Below are the code and all the weights of a small trained network. Each question names an input and a class and asks about switching units off, where a switched-off unit gives its printed mean instead of its output.

import numpy as np


def w(rows, s, z=0):
    codes = np.array(rows[::2]) - 128.0
    scale = np.full(codes.shape[1], s)
    scale[-1] = z or s
    return codes * scale


def norm(h):
    return h / np.sqrt((h * h).mean(-1, keepdims=True) + 1e-5)


def f(y):
    return y / 2 * (1 + np.tanh(0.7978845608 * (y + 0.044715 * y**3)))


def log_softmax(a):
    a = a - a.max(-1, keepdims=True)
    return a - np.log(np.exp(a).sum(-1, keepdims=True))


def net(x, mask):
    res = np.array(x, float).reshape(1, 6) / 4 @ E
    u = 0
    for l in range(2):
        y = f(norm(res) @ A[l][:, :-1].T + A[l][:, -1])
        res = res + np.where(mask[u : u + 14], y, B[l][:, -1]) @ B[l][:, :-1]
        u += 14
    return log_softmax(norm(res)[-1] @ U[:, :-1].T + U[:, -1])


A, B = {}, {}
E = w([
[150,190,89,136,214,121],'x0',
[196,176,37,137,32,157],'x1',
[127,125,126,126,125,127],'x2',
[129,126,127,124,128,129],'x3',
[253,103,188,139,131,48],'x4',
[148,13,92,214,164,177],'x5',
],0.0059)
A[0] = w([
[156,180,66,127,226,118,63],'L0N1',
[169,181,63,164,77,141,18],'L0N2',
[104,21,175,62,20,142,69],'L0N3',
[109,120,114,140,132,111,111],'L0N4',
[126,37,64,222,161,140,32],'L0N5',
[166,171,71,105,254,140,89],'L0N6',
[25,139,98,100,114,232,70],'L0N7',
[154,166,56,107,248,106,83],'L0N8',
[235,126,189,157,122,91,82],'L0N9',
[44,95,207,113,238,84,2],'L0N10',
[146,183,81,121,228,134,55],'L0N11',
[71,154,108,160,128,150,77],'L0N12',
[41,167,103,123,147,235,86],'L0N13',
[93,43,201,98,10,152,91],'L0N14',
],0.0063,0.0067)
B[0] = w([
[103,161,169,205,51,117,154],'L0N1',
[171,122,121,101,89,174,128],'L0N2',
[123,215,154,238,136,111,171],'L0N3',
[141,135,121,118,128,127,103],'L0N4',
[133,87,147,139,196,198,184],'L0N5',
[99,137,189,226,60,117,207],'L0N6',
[101,109,56,138,155,14,249],'L0N7',
[97,137,185,220,59,116,196],'L0N8',
[97,81,69,124,157,63,243],'L0N9',
[73,42,200,89,168,160,187],'L0N10',
[117,166,161,217,61,83,140],'L0N11',
[146,115,114,111,108,82,113],'L0N12',
[127,82,69,126,151,12,254],'L0N13',
[106,203,163,255,109,110,198],'L0N14',
],0.0072,0.002)
A[1] = w([
[90,111,211,104,207,172,36],'L1N1',
[124,189,159,46,118,112,28],'L1N2',
[60,90,151,159,208,78,121],'L1N3',
[196,155,42,106,105,154,82],'L1N4',
[216,87,165,137,133,17,64],'L1N5',
[225,100,173,133,150,83,89],'L1N6',
[103,116,174,106,169,151,2],'L1N7',
[75,210,162,57,102,98,108],'L1N8',
[117,202,161,53,106,117,79],'L1N9',
[116,36,88,155,172,255,96],'L1N10',
[105,170,160,14,109,81,93],'L1N11',
[172,178,67,168,65,150,107],'L1N12',
[214,86,132,115,145,15,44],'L1N13',
[197,151,35,127,75,195,101],'L1N14',
],0.0074,0.0043)
B[1] = w([
[127,125,178,54,56,106,155],'L1N1',
[163,91,118,165,131,163,139],'L1N2',
[159,173,121,64,48,127,252],'L1N3',
[85,96,208,81,122,110,176],'L1N4',
[40,156,30,133,128,128,211],'L1N5',
[78,173,78,115,100,140,185],'L1N6',
[119,93,147,125,108,124,109],'L1N7',
[206,87,97,184,151,194,201],'L1N8',
[174,88,115,180,165,185,163],'L1N9',
[219,205,109,120,130,155,202],'L1N10',
[194,77,86,174,160,175,187],'L1N11',
[73,113,219,109,166,108,205],'L1N12',
[57,115,56,115,136,134,189],'L1N13',
[70,88,255,31,139,92,202],'L1N14',
],0.0079,0.0041)
U = w([
[62,116,18,100,133,80,220],'0',
[107,92,234,36,113,132,157],'1',
[102,176,180,249,91,124,6],'2',
[237,107,94,143,162,222,96],'3',
],0.017,0.0015)

Each question gives the input, the list of numbers given to net, and the class t.
The units are the neurons (one row each of A and B). Each row of codes is followed by its name. A weight is (code - 128) times the scale printed after its matrix; where a second scale follows, it is the last column's (A, B and U).
mask holds one flag per neuron, layer by layer. A switched-off neuron (its flag False) gives its mean, the last column of its row in B, instead of its output. The means were averaged over made-up inputs and are rounded, as every weight is.
A unit's drop is (log p(t) with every unit on - log p(t) with that unit switched off) / (log p(t) with every unit on - log p(t) with every unit switched off).
The circuit of an input: a set's keep is (log p(t) with only the set's units on - log p(t) with every unit switched off) / (log p(t) with every unit on - log p(t) with every unit switched off). Starting from the 12 units with the biggest drops (on a tie, the unit counted first), units are removed one at a time, each time the one whose removal leaves the highest keep (on an exact tie, the one counted first), for as long as the keep stays at least 0.8.
circuit, biggest first: the units of the circuit, biggest drop first
top k neurons: the k neurons with the biggest drops, biggest first
k most important neurons of layer l: the k neurons of layer l with the biggest drops, biggest first
drop of u: that unit's drop, to one decimal
input [8,-8,3,5,-3,4], class 1: circuit, biggest first : L0N10, L1N1
input [-6,-2,0,1,1,7], class 3: top 4 neurons : L1N10, L0N5, L0N6, L0N8
input [-6,-6,5,-8,3,-8], class 3: top 2 neurons : L1N8, L1N11
input [4,-7,0,-1,-7,-8], class 3: circuit, biggest first : L1N8, L1N11, L1N9
input [3,-1,-8,-5,4,4], class 0: top neuron : L0N9
input [-2,8,-5,2,8,4], class 0: circuit, biggest first : L1N5, L1N13
input [-1,-3,-7,-4,-2,3], class 1: 2 most important neurons of layer 1 : L1N1, L1N8
input [-1,-4,-5,-7,-3,-5], class 3: circuit, biggest first : L1N11, L1N8
input [-5,-7,-6,-6,-3,-8], class 3: top 4 neurons : L1N8, L1N11, L1N9, L1N14
input [6,0,-5,-7,5,-1], class 2: top 2 neurons : L0N6, L0N8
input [7,-4,8,2,7,-8], class 3: 3 most important neurons of layer 0 : L0N13, L0N7, L0N14
input [7,-4,-5,6,-5,-7], class 2: top 3 neurons : L0N6, L0N8, L0N11
input [3,-6,5,3,-4,-7], class 3: circuit, biggest first : L1N8, L1N11
input [-6,-3,5,-6,3,6], class 2: circuit, biggest first : L0N14
input [-8,1,7,8,-5,1], class 2: top 2 neurons : L0N14, L0N3
input [-1,-6,1,0,3,-8], class 3: 2 most important neurons of layer 1 : L1N11, L1N8
input [-8,1,-2,-4,8,-5], class 0: top 2 neurons : L0N9, L1N5
input [5,-4,0,-2,5,0], class 0: 2 most important neurons of layer 0 : L0N9, L0N14
input [6,1,-4,2,7,-8], class 3: 4 most important neurons of layer 1 : L1N8, L1N11, L1N9, L1N2
input [7,-6,4,2,7,-2], class 0: circuit, biggest first : L1N5
input [7,7,1,-7,-1,-2], class 1: 2 most important neurons of layer 1 : L1N14, L1N12
input [-4,1,-7,8,-2,3], class 2: drop of L0N14 : 0.4
input [-4,7,4,7,-3,-1], class 1: drop of L0N3 : 0.0
input [7,6,-3,-7,1,-2], class 2: drop of L0N1 : 0.5
input [3,-7,8,2,-4,1], class 1: drop of L0N10 : 0.1
